What each symbol does to the items:
state | π ω ζ φ σ
q241 | q766 q185 none q860 q324
q142 | q185 q201 none q627 q14
q885 | q14 q626 none q919 q857
q907 | q847 q603 q315 q39 q178
q626 | q644 q618 none q47 q418
q484 | q807 q708 q459 q759 q922
q420 | q860 q627 q324 q807 q459
q450 | q398 q870 q875 q930 q847
q627 | q198 q528 q142 q41 q326
q260 | q584 q459 q911 q603 q965
q644 | q201 q911 none q315 q626
q380 | q346 q450 q198 q595 q41
q870 | q957 q487 q621 q822 q96
q603 | q96 q484 q260 q242 q992
q911 | q45 q541 none q260 q618
q875 | q628 q621 q147 q450 q528
q408 | q554 q241 none q621 q45
q919 | q326 q47 q885 q521 q540
q618 | q911 q144 none q965 q554
q45 | q408 q324 none q584 q911
q551 | q39 q920 q178 none q891
q487 | q493 q380 q860 q786 q807
q540 | q919 q628 q857 q346 q198
q786 | q774 q595 q487 none q501
q766 | q144 q857 none q395 q241
q847 | q450 q96 q528 q333 q907
q759 | q501 q232 q484 none q84
q144 | q541 q885 none q109 q766
q333 | q930 q903 q847 none q39
q634 | q232 q551 q521 none q229
q554 | q618 q766 none q799 q408
q459 | q420 q326 q541 q484 q109
q41 | q380 q847 q627 q255 q708
q47 | q315 q965 q626 q178 q628
q185 | q857 q147 none q198 q142
q628 | q47 q799 q418 q398 q875
q255 | q595 q333 q41 none q232
q621 | q799 q860 q408 q870 q584
q922 | q484 q521 q109 q84 q493
q14 | q142 q644 none q326 q885
q84 | q759 q634 q922 none q774
q799 | q965 q395 q554 q957 q621
q395 | q109 q540 q766 q493 q860
q168 | q920 q774 q957 none q822
q346 | q521 q398 q540 q229 q380
q501 | q786 q255 q807 none q759
q418 | q626 q554 none q628 q147
q595 | q229 q930 q380 none q255
q232 | q255 q39 q708 none q634
q96 | q870 q807 q584 q903 q603
q857 | q885 q418 none q540 q185
q774 | q84 q229 q493 none q786
q807 | q487 q41 q420 q501 q484
q147 | q418 q408 none q875 q201
q109 | q459 q919 q144 q922 q395
q708 | q41 q907 q326 q232 q521
q957 | q992 q493 q799 q168 q870
q584 | q621 q420 q45 q96 q260
q930 | q891 q822 q450 none q333
q891 | q551 q168 q398 none q930
q860 | q395 q198 q241 q487 q420
q229 | q634 q891 q346 none q595
q493 | q922 q346 q395 q774 q487
q242 | q903 q759 q603 none q920
q992 | q603 q922 q965 q920 q957
q920 | q242 q84 q992 none q168
q324 | q241 q142 none q420 q541
q541 | q324 q14 none q459 q144
q178 | q907 q992 q47 q551 q398
q903 | q822 q501 q96 none q242
q822 | q168 q786 q870 none q903
q521 | q708 q178 q919 q634 q346
q315 | q528 q260 q644 q907 q47
q326 | q627 q315 q14 q708 q919
q528 | q875 q584 q201 q847 q315
q965 | q260 q109 q618 q992 q799
q201 | q147 q45 none q528 q644
q398 | q178 q957 q628 q891 q450
q39 | q333 q242 q907 none q551
q198 | q540 q875 q185 q380 q627

The rows follow the links: the fewer symbols apart two items are, the more alike their rows tend to be.

Each row is also shifted at random along 5 hidden directions that mean nothing.

Each row, then its item:
[-27 -11   4  11 -51 -38 -23 -29  30 -24  14 -20  26  27  31 -13  28   7 -14  31  -9 -11  -7  22 -33   8  17  38   8  17  16  30  -7  16  -1  10  -7  18  -4   1  19 -30  28 -10 -10]: q96
[  1  35   6 -38   9  30  13 -15 -21  11 -27  30 -43 -28 -52  -1 -39 -16  11 -18 -11  -1  25 -29  21  -2 -20 -13  -1 -25 -46  10   7 -13   4  31 -10 -42  37  37  13  23  13  22  11]: q418
[-14   0   7  15 -19 -14  32   5  16  14   0 -23   1   4  -1   4   8  -6 -11   5 -15  24 -15  15   6   3 -22  -2  38 -34 -35  29  11 -15   6   7 -10 -15 -19   4  26 -16  32 -16  -1]: q891
[ 21   5 -25  -7  20 -21 -16   2  -7 -33  -3 -17 -10  -6 -16  27  25  -3   3  -8  15 -12 -15  -8  -3 -22   9   9  -9  16  14 -32 -19  -2 -32  11  11 -12  -1  -3 -23  -8 -26  46   3]: q109
[-31 -19  -6  25  -4   1 -14  -2  30   0  10 -13  28  28  33 -20 -11   3  16  14 -15  -4  -5  27 -19   6  11  19  12  -9  22  22   2  15  19 -34   0  35 -29 -33  -9  -6   2 -40 -14]: q903
[-54  34  37 -45  -4  -7  -9 -31   6   9 -28  43 -18 -13 -14   2 -29 -26  15 -11   5 -11   9  -1   9  21 -17  11 -33  29   5 -13  -4 -17 -10  19  -6 -33  12  -2  28  28   7 -14   1]: q875
[-21   2   8  -2  -7 -15   5   9  -2  15  20  -1   8   0  15   1 -32 -36  18 -26  -7 -23 -13  -6  -4   3  -2   9   0   6 -34  -9  -8 -31   9  -3  34  -9 -20  -2  10  36   6   3  -9]: q786
[ -9   0 -22 -14 -12  28 -10  -9  -8  12  -4 -25 -25  -4 -15   3 -25  -9   9 -25 -19   7   3   6  -7 -20  -5  -3  33 -36 -54  12   2  -1  15  -7   6 -10 -22   8  19  -7  -4  30  42]: q992
[-96 -29  23  13 -32 -23   8   4  -9   3  41   7  35  -1  35  -7  28  12 -37  15  16  12 -15  11   3  26   7  -7 -17  43   8 -25  -8 -15  -8  10  16  10   1   4  18  -5   9 -12   4]: q41
[ 31 -13  14  49   9 -34  37  31  18   1  17 -13  38  13  20 -11  24   6  -9  27  -4  21 -18   8  -2  13  -3  -1  18 -18  17  30  13  -2  13  -8  -2  12  -8 -16 -18  -5  28 -49 -51]: q595
[ 54   8  -7 -34 -12 -37 -20 -32  32 -18 -16 -20 -18   5  -4  26   1 -24  12 -13  -7  -2 -36  32   3   1 -18  32   4   9 -15 -13 -12 -25 -32  25  11 -34 -36 -24  14 -15  -1  18  20]: q920
[ 22  -9  -6  -2 -16   6   9  -8 -31  -9  21   9  -1 -16 -18 -10  20  29 -40  10   8  19   9 -20   6   8   6 -11  -5   9 -21   2  -1  -1  -2  39   3 -11  43  52   5 -14  13  33  13]: q14
[-22  17   8   5  -3  13  28  17 -39  13   3   4 -15 -21 -25   6   4   1 -16  -7   7  -2  14 -39   7  -7  -9 -36   3 -10 -28   0   3  -4   6  12  -9 -14  31  40  12  14  15  27  -1]: q857
[ 97 -17   7  26 -48   3 -10  13 -22   6  34 -10  23   4  39 -14  25  17 -25  12   9 -15  20  -4 -24  -4  19 -13   1  27  18  -6  -1  23  19 -29  -3  41   8  13  28   0   1  -2   9]: q420
[-66  12  -1   1   6  -7 -12  33 -22   4 -12 -15 -17  -7  14  38  20 -27  16 -29  28 -39  10  -9  -3 -31   8 -25 -17  33  41 -56 -11   5 -17 -54   4  14 -19 -31  -1  23 -42  22   6]: q395
[ -1  15  -2 -30   0  -9   4 -11 -26 -16  -4  13 -24 -26 -31  26  15   7 -21  -9  17   7  -6 -17  23   1  -8  -8 -25  22 -20 -33 -12 -24 -31  44   7 -42  29  28   7  -3  -2  48  16]: q885
[-29  -7  -5 -10 -13  52  -3  -8 -28  11   2   9 -15  -8  -9 -18  -1  33 -20   5   1  22  31  -5   5   3   6 -27   0  -8  -8   7   3  24  14  -1 -20  11  23  25  18 -13  -7   5  36]: q644
[-82 -29 -18   8 -21 -26 -17  -2   0 -16  34 -20  22   7  25   6  15   1 -13  -4   2   6 -33  22  -4  -2  11  17   5  17 -20 -17 -15 -19 -12  10  38  -1 -25   2  -4 -13  -9  25   9]: q759
[ 49   8  29  -3 -49   6  25   5   0  38 -19 -21 -23  -5   4  16  16  -8 -18 -12   4  15   0  24  16   5 -30 -33  27 -12 -10  -2  14   1   3 -27 -29  -4 -22 -15  69  -4  11 -24  36]: q398
[-42  25  11  -8  -5  10  24  -4  -9  11 -23   5 -27 -11 -37  -1  -8 -12  -3  -1  -8  10  10 -15  10   0 -21 -13  18 -29 -22  18  14  -1  -1  15 -24 -23  20  18  23   1  18   2   3]: q628
[  6   6   5  16 -16  39   5  29 -44  23  13   3  -3 -13  10  -7 -15  -8   6 -16   1 -28  47 -35 -18 -18  13 -32   0  -9  -6  -2   9  22  36 -43  -3  32  21  20  11  36  -7   6   2]: q241
[ 21   2 -25  -8  -6  71 -13 -15 -30   7  -1   9 -19 -13 -27 -33 -43  17   7  -9 -24   1  40 -31 -13 -17  12  -7  19 -43 -58  35   7  24  39   2  -5   9  32  54  -1   2   5  26  32]: q911
[ 41  20 -32   1  57 -19 -11 -16  28 -59 -34   2 -12  18 -47  -2   9  19  22  25 -15  -8   1 -14 -18 -18  14  40   8 -33  30  38  -1  28 -15  29 -28 -10  34   1 -70 -31   6  16 -51]: q618
[ 35 -19   3  -1 -55  26   5  -2 -36  42  51  -5   9 -13  21 -22 -52 -20  -7 -30 -16  -1   1  -9  -4   8  -4 -14  17  -7 -92   2  -1 -35  39   0  45  -5 -17  38  39  29  12  12  38]: q501
[ 23 -10  10  -6  37 -22   1  -4  28   0  10  29  27   1   8  -6 -20  -7  18   4   2   6 -31  13  21  30  -6  15 -34  19  12 -15  -9 -34 -13  21  29 -19 -14 -24 -30  21 -10 -28 -26]: q255
[ 16 -18 -29   9  10  20 -20  10 -20  -9  22  -4   4  -1  15  -5   1  20  -4  -3   7  -8   7  -8 -10 -12  23 -11  -5   6   6 -16  -6  11   4 -16  21  23   4   6 -25  -1 -30  26  11]: q459
[ 52  -6  24  -9  24 -17 -23  13  14 -15 -19  31  12   6  35  12  56  18  -8  21  46 -14   7  20  14  15  11  -5 -70  72 130 -60 -11  24 -35 -40 -22  36   2 -60 -15  -6 -42 -34 -14]: q142
[ 30 -19 -22  -7 -13  -3 -15 -11 -12 -10  36 -12   5  -5   5  -3 -12   2 -11 -11  -4   1 -16   4  -4  -3  12   6   0  13 -41 -15 -11 -22  -5  16  42 -10  -9  22  -5  -3  -5  39  21]: q484

From each start, follow one symbol. Which item do you reach?
Answers are names.
start [ -1   6  15  -7 -30  15  -6  -9   0  35   6  -1  -7  -5  16  -8 -48 -36  19 -25 -16 -15   5   5  -6   0 -14   1  18 -12 -43   7   5 -15  29 -21  19  -2 -29  -3  39  27   4 -14  24]
ω -> q786
start [ 34 -19 -26   3   8  81  15  34 -37  58  21 -17 -13 -19   5  -7 -67 -14  26 -52 -14  10   9 -14   8 -26  -6 -47  34 -54 -81  -4  13 -14  49 -51  37   8 -37   4  -4  37 -31   9  44]
ζ -> q922
start [-22 -16 -31 -13  39  79 -38   6  13  27 -14   8  -3   1  15 -18 -62   4  48 -32 -15  -2  25  18   3 -14  14  -8  -8 -25  13  -7   1  20  31 -64  12  42 -43 -43 -27  17 -58 -25  39]
ζ -> q260
start [ 40  15  19   9   2  22  14   4  -3  10 -23  19  -4   0 -14 -14   0  10   0  20  -4  -3  37 -12  -2   3   2 -13  -3 -16  29  25  12  36  14 -18 -40  19  28   8   9   6  13 -31 -20]
ω -> q408
start [-52  -1  24  19 -15 -26  37  13 -16  12  31   7  19  -5   5  -8   2  -9 -17   9   1   4 -12 -15   4  16 -13  -9   6  -1 -36   8   4 -24  10  26  14 -17  13  28  14  15  33 -10 -32]
σ -> q41
start [-49  -8  17  11  -5 -10  29  27  -5  26  10 -17   2  -6  21  20  14 -14  -8 -17  14  10 -23   9  18   4 -18 -29   9   5  -7 -26   4 -23  -3 -22  12  -4 -35 -23  23  10  -7 -14   8]
σ -> q595
start [ -9  -3 -13 -31 -24  70 -28   2 -56  28  19  13 -26 -30   3   0 -31  -1  -1 -42  12 -15  31 -22  10 -13   9 -40 -24  23 -33 -49  -9  -1  14 -25  25   9   7  28  28  31 -47  47  72]
ω -> q14
start [ 28   0 -14  -3  58  57  21  35 -28  23  -9  22 -17 -25 -28   1 -30  12  17 -28   9  20   9 -23  34  -8  -6 -42 -13 -26  -9 -21   8  -7   5 -20  12  -3  -3  -6 -39  27 -41   4  13]
φ -> q521
start [ 64 -18  11 -23  -7  23 -23 -14  16   9 -20  12  -9   7  22   1  29  34 -22   9  20  24  10  43  21  17   2 -19 -25  32  66 -31   1  23 -18 -28 -30  28 -15 -40  23 -29 -31 -27  46]
σ -> q47
start [ 92  23   3 -12  15  10  -6  19 -24   4 -17   7 -27 -13 -14  23  -6 -22  14 -27  11 -34  21 -29   4 -16   2 -19 -18  10  18 -30  -6   7  -3 -25  -4  -3   4  -5   1  22 -28  19   0]
σ -> q241
start [ -9   8  -3 -47  24 -15 -39 -27   4 -10  13  42   4 -12   1  -2 -60 -40  39 -28   4 -34 -22 -13   2  17   1  39 -52  47 -25 -41 -29 -46 -13  31  63 -39  -5  -1 -23  48 -24  26  -2]
σ -> q484
start [  8   4   0  -6  -8  23 -29 -12   0  -6 -12  15  -2   7  10 -17  -4   7   5   5  -3 -24  32  -6 -22  -2  19   9 -13  14  38   1  -4  36  11 -27 -20  32  15  -4   4   2 -11  -7   7]
ω -> q324
start [ 39 -36   0  20 -22  -3  19   9  -3  10  36 -17  24   3  21  -6  20  23 -36  12  -1  39 -20  21   9  15  -1 -17  19  -9 -23   7   4 -15   4   7  17  10 -17   8   8 -26   9 -14  11]
π -> q255
start [ 57  23 -22 -25  10 -33 -16 -41  21 -48 -29 -14 -26   5 -40  12   7  -1  10  12 -13  -4 -16  -2 -10 -14   3  45  12 -14 -12  20 -11   2 -26  50 -14 -37  17  15 -13 -34  17  43  -7]
ζ -> q618
start [-42   2  -3   9  47  42  -5   8   9  -2 -21  34   8   7 -11 -31 -15  28  18  24  -1  -1  37 -11  -1   6  15  -4 -19 -15  54  26  16  39  17 -22 -30  39  26 -11 -44   4 -10 -44 -31]
π -> q147
start [-25  -1   0   4  19 -26  -6  25  14   9  -5 -15   2   3  26  30   4 -36  28 -26  16 -22 -22  12   4 -13  -5  -2  -8  19  25 -41  -6 -18 -12 -40  16   3 -49 -53 -11  18 -34  -4  -3]
π -> q84
start [171   3  15 -26   0 -14   4 -37  35   2  -6  25   8   4 -12 -21 -35  -8   6  10 -19  27 -26  22  13  32 -18  35   1 -12 -30  32   2 -26  -1  51  12 -38  -2   2   3   1  33 -34 -14]
π -> q930
start [ 63  -9 -18   2   9 -43 -14  11  16 -23  -1 -34   3   8  13  34  41  -2  -6  -8  17  -8 -30  18   4 -16   3  10  -5  24  31 -37 -13  -5 -34 -10  10   1 -31 -34 -17 -24 -22  23   4]
ζ -> q109
start [107  25   8  -2  59 -53  31  10  16 -39 -24  19   0  -5 -45  21  22  -8   7  16   7   2 -22 -19  15   3 -14  14 -15  -2  19   9  -1 -22 -36  55  -5 -48  31   3 -45  -1  21   5 -63]
π -> q919
